Below is a small trained network, with its code and all its weights. Each question gives an input and a target symbol and asks what happens when units are switched off, that is, made to give their printed mean instead of their output.

import numpy as np


def w(rows, s, z=0):
    codes = np.array(rows[::2]) - 128.0
    scale = np.full(codes.shape[1], s)
    scale[-1] = z or s
    return codes * scale


def f(y):
    return np.maximum(y, 0)


def softmax(a):
    e = np.exp(a - a.max(-1, keepdims=True))
    return e / e.sum(-1, keepdims=True)


def log_softmax(a):
    a = a - a.max(-1, keepdims=True)
    return a - np.log(np.exp(a).sum(-1, keepdims=True))


def net(x, mask):
    ids = ['ΔΘΠαβγεζηλμξτφω'.index(c) for c in x.split()]
    T = len(ids)
    res = E[ids] + P[:T]
    u = 0
    for l in range(3):
        r = res
        for j in range(2):
            rows = slice(2 * j, 2 * j + 2)
            q, k, v = (r @ M[l][rows].T for M in (Q, K, V))
            z = softmax(np.where(np.tri(T) > 0, q @ k.T / 2**0.5, -1e9)) @ v
            o = O[l][rows]
            res = res + np.where(mask[u + j], z, o[:, -1]) @ o[:, :-1]
        u += 2
        y = f(res @ A[l][:, :-1].T + A[l][:, -1])
        res = res + np.where(mask[u : u + 4], y, B[l][:, -1]) @ B[l][:, :-1]
        u += 4
    return log_softmax(res[-1] @ U[:, :-1].T + U[:, -1])


Q, K, V, O, A, B = {}, {}, {}, {}, {}, {}
E = w([
[142,182,41],'Δ',
[89,165,125],'Θ',
[72,146,142],'Π',
[207,113,52],'α',
[202,87,48],'β',
[207,48,87],'γ',
[60,169,117],'ε',
[47,157,176],'ζ',
[48,161,133],'η',
[179,137,51],'λ',
[101,168,123],'μ',
[117,165,126],'ξ',
[2,155,155],'τ',
[62,153,136],'φ',
[210,114,39],'ω',
],0.0075)
P = w([
[187,164,59],'0',
[86,48,3],'1',
[107,173,61],'2',
[146,147,70],'3',
[139,150,34],'4',
[138,154,55],'5',
[159,157,45],'6',
[168,133,58],'7',
[161,173,37],'8',
[160,183,17],'9',
[169,220,84],'10',
],0.0054)
Q[0] = w([
[169,83,205],'L0H1',
[122,79,254],'L0H1',
[10,163,110],'L0H2',
[22,136,92],'L0H2',
],0.0093)
K[0] = w([
[66,46,114],'L0H1',
[42,80,172],'L0H1',
[1,125,93],'L0H2',
[16,139,117],'L0H2',
],0.009)
V[0] = w([
[160,2,73],'L0H1',
[59,224,164],'L0H1',
[63,116,161],'L0H2',
[182,217,156],'L0H2',
],0.0087)
O[0] = w([
[194,231,210,254],'L0H1',
[91,29,55,12],'L0H1',
[137,81,179,36],'L0H2',
[1,50,42,103],'L0H2',
],0.0079,0.0026)
A[0] = w([
[252,138,2,210],'L0N1',
[37,191,129,27],'L0N2',
[226,143,50,73],'L0N3',
[246,108,62,252],'L0N4',
],0.007,0.0034)
B[0] = w([
[14,209,218,255],'L0N1',
[243,143,255,134],'L0N2',
[88,195,211,187],'L0N3',
[56,196,168,231],'L0N4',
],0.007,0.0082)
Q[1] = w([
[2,173,152],'L1H1',
[91,236,239],'L1H1',
[98,144,183],'L1H2',
[128,163,175],'L1H2',
],0.0085)
K[1] = w([
[38,118,53],'L1H1',
[46,40,2],'L1H1',
[87,91,87],'L1H2',
[86,86,60],'L1H2',
],0.0084)
V[1] = w([
[176,136,191],'L1H1',
[171,44,2],'L1H1',
[189,79,147],'L1H2',
[133,40,86],'L1H2',
],0.0068)
O[1] = w([
[44,144,215,112],'L1H1',
[248,181,101,6],'L1H1',
[187,194,181,33],'L1H2',
[254,134,166,2],'L1H2',
],0.0062,0.008)
A[1] = w([
[113,83,125,215],'L1N1',
[191,156,1,19],'L1N2',
[182,90,87,2],'L1N3',
[104,87,52,223],'L1N4',
],0.0068,0.0074)
B[1] = w([
[117,189,22,239],'L1N1',
[139,202,139,128],'L1N2',
[2,5,69,128],'L1N3',
[216,222,46,254],'L1N4',
],0.0072,0.0046)
Q[2] = w([
[64,249,113],'L2H1',
[126,2,157],'L2H1',
[182,225,109],'L2H2',
[183,89,84],'L2H2',
],0.0065)
K[2] = w([
[23,204,234],'L2H1',
[137,15,9],'L2H1',
[7,253,189],'L2H2',
[68,129,214],'L2H2',
],0.0058)
V[2] = w([
[143,135,23],'L2H1',
[84,149,255],'L2H1',
[32,163,188],'L2H2',
[86,100,221],'L2H2',
],0.0078)
O[2] = w([
[33,181,129,89],'L2H1',
[209,56,108,249],'L2H1',
[75,27,163,240],'L2H2',
[128,3,227,128],'L2H2',
],0.0067,0.018)
A[2] = w([
[255,176,45,101],'L2N1',
[183,215,141,55],'L2N2',
[155,232,57,100],'L2N3',
[111,63,212,2],'L2N4',
],0.007,0.0062)
B[2] = w([
[242,88,218,181],'L2N1',
[245,13,155,160],'L2N2',
[254,222,115,249],'L2N3',
[235,142,162,255],'L2N4',
],0.0065,0.005)
U = w([
[4,154,52,141],'Δ',
[111,143,67,163],'Θ',
[126,137,73,165],'Π',
[75,124,158,152],'α',
[123,82,168,179],'β',
[235,66,215,10],'γ',
[141,159,90,93],'ε',
[219,140,144,97],'ζ',
[160,155,116,56],'η',
[2,129,92,38],'λ',
[93,145,52,171],'μ',
[54,168,59,39],'ξ',
[251,136,191,33],'τ',
[137,137,81,213],'φ',
[80,119,160,253],'ω',
],0.0059,0.0051)

Each question gives the input, a string of symbols that net reads in full, and the target symbol t.
The units are the heads (2 rows each of Q, K, V and O) and the neurons (one row each of A and B). Each row of codes is followed by its name. A weight is (code - 128) times the scale printed after its matrix; where a second scale follows, it is the last column's (O, A, B and U).
mask holds one flag per unit, layer by layer, with each layer's heads first. A switched-off unit (its flag False) gives its mean, the last column of its rows in O or B, instead of its output. The means were averaged over made-up inputs and are rounded, as every weight is.
A unit's drop is (log p(t) with every unit on - log p(t) with that unit switched off) / (log p(t) with every unit on - log p(t) with every unit switched off).
top k neurons: the k neurons with the biggest drops, biggest first
k most important neurons of layer l: the k neurons of layer l with the biggest drops, biggest first
heads that matter: for each layer, one digit per head in row order, 1 if its drop is at least 0.15 and else 0, layers parted by /
drop when u is switched off: that unit's drop, to one decimal
input ω α β λ β, target ω: heads that matter : 11 / 11 / 01
input γ β ε, target γ: heads that matter : 10 / 10 / 11
input γ η β ζ β β ζ ω, target γ: heads that matter : 10 / 10 / 11
input γ ζ ε η, target γ: heads that matter : 10 / 10 / 10
input τ τ Π, target τ: heads that matter : 10 / 11 / 01
input β β λ, target β: heads that matter : 10 / 11 / 11
input λ γ φ Δ, target Δ: heads that matter : 01 / 01 / 00
input τ γ Θ, target τ: top 2 neurons : (L0N1, L2N1)
input Δ φ β Δ, target Δ: heads that matter : 01 / 00 / 10
input γ γ ξ, target γ: top 2 neurons : (L2N4, L1N4)
input γ β τ λ γ, target γ: top 3 neurons : (L2N4, L1N4, L0N3)
input β γ γ ω, target β: most important neuron of layer 1 : (L1N1)
input γ β β, target γ: 2 most important neurons of layer 0 : (L0N3, L0N1)
input γ α η β, target γ: most important neuron of layer 0 : (L0N3)
input Δ β ε φ, target Δ: drop when L2N4 is switched off : 0.1
input β ω α, target β: drop when L0H2 is switched off : 0.0
input γ λ γ, target γ: drop when L1H1 is switched off : 0.6
